Below is a small trained network, with its code and all its weights. Each question gives an input and a class and asks what happens when units are switched off, that is, made to give their printed mean instead of their output.

import numpy as np


def w(rows, s, z=0):
    codes = np.array(rows[::2]) - 128.0
    scale = np.full(codes.shape[1], s)
    scale[-1] = z or s
    return codes * scale


def norm(h):
    return h / np.sqrt((h * h).mean(-1, keepdims=True) + 1e-5)


def f(y):
    return np.maximum(y, 0)


def log_softmax(a):
    a = a - a.max(-1, keepdims=True)
    return a - np.log(np.exp(a).sum(-1, keepdims=True))


def net(x, mask):
    res = np.array(x, float).reshape(1, 4) / 4 @ E
    u = 0
    for l in range(4):
        y = f(norm(res) @ A[l][:, :-1].T + A[l][:, -1])
        res = res + np.where(mask[u : u + 4], y, B[l][:, -1]) @ B[l][:, :-1]
        u += 4
    return log_softmax(norm(res)[-1] @ U[:, :-1].T + U[:, -1])


A, B = {}, {}
E = w([
[204,185,161,79,138,209,255,23],'x0',
[157,70,230,69,107,53,132,102],'x1',
[212,4,134,191,222,165,141,139],'x2',
[185,118,68,210,74,64,126,55],'x3',
],0.0034)
A[0] = w([
[104,180,4,151,151,221,113,148,69],'L0N1',
[183,2,113,166,250,139,154,137,6],'L0N2',
[150,189,163,118,169,176,197,85,55],'L0N3',
[102,191,254,96,198,207,80,236,2],'L0N4',
],0.0044,0.0036)
B[0] = w([
[108,171,223,217,217,111,173,167,247],'L0N1',
[213,185,151,124,29,184,108,253,252],'L0N2',
[139,61,110,82,201,168,102,58,225],'L0N3',
[89,36,29,67,102,88,248,188,222],'L0N4',
],0.0049,0.0025)
A[1] = w([
[172,49,224,30,74,45,123,103,7],'L1N1',
[188,130,100,228,73,75,125,47,19],'L1N2',
[27,254,157,80,52,103,125,108,83],'L1N3',
[49,76,128,143,148,104,33,199,123],'L1N4',
],0.0063,0.002)
B[1] = w([
[82,210,138,184,189,147,138,151,253],'L1N1',
[57,69,101,54,170,141,192,210,216],'L1N2',
[228,54,160,161,124,141,124,183,255],'L1N3',
[169,123,91,121,129,77,104,2,251],'L1N4',
],0.0077,0.0045)
A[2] = w([
[65,141,144,132,90,175,79,75,5],'L2N1',
[58,217,150,253,184,137,151,146,60],'L2N2',
[6,90,95,37,114,113,165,197,125],'L2N3',
[103,126,65,199,117,175,131,141,90],'L2N4',
],0.0045,0.0016)
B[2] = w([
[121,126,162,66,131,98,77,130,128],'L2N1',
[107,253,215,122,204,123,104,146,246],'L2N2',
[86,77,77,49,165,177,158,167,253],'L2N3',
[105,133,206,105,109,63,152,145,178],'L2N4',
],0.0063,0.0027)
A[3] = w([
[135,137,155,164,162,90,103,119,166],'L3N1',
[138,150,165,44,142,219,173,2,39],'L3N2',
[239,102,133,167,97,181,120,172,45],'L3N3',
[149,113,163,75,138,60,143,116,249],'L3N4',
],0.007,0.0011)
B[3] = w([
[149,168,125,92,126,224,188,81,201],'L3N1',
[143,87,22,190,123,25,27,72,223],'L3N2',
[121,171,199,104,2,67,53,192,254],'L3N3',
[149,152,79,210,150,176,152,148,198],'L3N4',
],0.0064,0.0045)
U = w([
[200,115,179,154,54,92,75,221,178],'0',
[146,100,37,163,155,58,57,1,212],'1',
[60,42,60,77,190,136,215,200,156],'2',
[96,250,196,180,227,137,142,120,179],'3',
[98,173,129,84,132,146,100,111,119],'4',
[29,109,175,96,74,157,127,17,2],'5',
[47,139,151,73,67,134,139,35,1],'6',
],0.0083,0.0036)

Each question gives the input, the list of numbers given to net, and the class t.
The units are the neurons (one row each of A and B). Each row of codes is followed by its name. A weight is (code - 128) times the scale printed after its matrix; where a second scale follows, it is the last column's (A, B and U).
mask holds one flag per neuron, layer by layer. A switched-off neuron (its flag False) gives its mean, the last column of its row in B, instead of its output. The means were averaged over made-up inputs and are rounded, as every weight is.
A unit's drop is (log p(t) with every unit on - log p(t) with that unit switched off) / (log p(t) with every unit on - log p(t) with every unit switched off).
The circuit of an input: a set's keep is (log p(t) with only the set's units on - log p(t) with every unit switched off) / (log p(t) with every unit on - log p(t) with every unit switched off). Starting from the 12 units with the biggest drops (on a tie, the unit counted first), units are removed one at a time, each time the one whose removal leaves the highest keep (on an exact tie, the one counted first), for as long as the keep stays at least 0.8.
units of the circuit, in order: the units of the circuit, biggest drop first
unit that matters most: the unit with the biggest drop
k most important neurons: the k neurons with the biggest drops, biggest first
top k neurons in layer l: the k neurons of layer l with the biggest drops, biggest first
input [-7,-7,-5,2], class 1: units of the circuit, in order -> L1N4
input [6,4,5,-3], class 1: 3 most important neurons -> L3N2, L1N3, L0N3
input [4,-3,4,-1], class 0: 3 most important neurons -> L0N2, L1N1, L1N4
input [7,-7,7,8], class 2: 3 most important neurons -> L1N2, L1N4, L1N3
input [2,6,5,2], class 3: top 2 neurons in layer 1 -> L1N1, L1N3
input [8,-7,-3,-1], class 1: 2 most important neurons -> L3N2, L1N1
input [4,3,0,5], class 2: 2 most important neurons -> L1N2, L1N4
input [-4,-7,0,5], class 3: units of the circuit, in order -> L0N1, L2N2
input [6,0,-3,-7], class 2: 3 most important neurons -> L0N4, L1N4, L2N3
input [4,-4,8,-3], class 0: units of the circuit, in order -> L0N2, L3N3
input [8,3,-6,-4], class 1: 2 most important neurons -> L3N2, L0N3
input [7,-3,6,-7], class 1: 2 most important neurons -> L3N2, L1N3
input [-8,-8,-7,0], class 1: 4 most important neurons -> L1N4, L1N1, L0N2, L3N3
input [7,6,-8,4], class 0: 3 most important neurons -> L1N3, L1N4, L3N3
input [5,-1,6,-5], class 0: 2 most important neurons -> L0N2, L1N4
input [5,-1,1,-7], class 2: unit that matters most -> L0N4
input [5,5,-8,-6], class 0: top 3 neurons in layer 1 -> L1N3, L1N2, L1N4
input [-8,-7,2,3], class 1: top 2 neurons in layer 1 -> L1N4, L1N1
input [6,-5,7,1], class 0: top 2 neurons in layer 1 -> L1N1, L1N4
input [-2,4,0,-6], class 2: units of the circuit, in order -> L0N4
input [4,8,6,4], class 3: top 2 neurons in layer 1 -> L1N1, L1N3
input [-5,-6,-8,7], class 0: top 2 neurons in layer 1 -> L1N3, L1N1
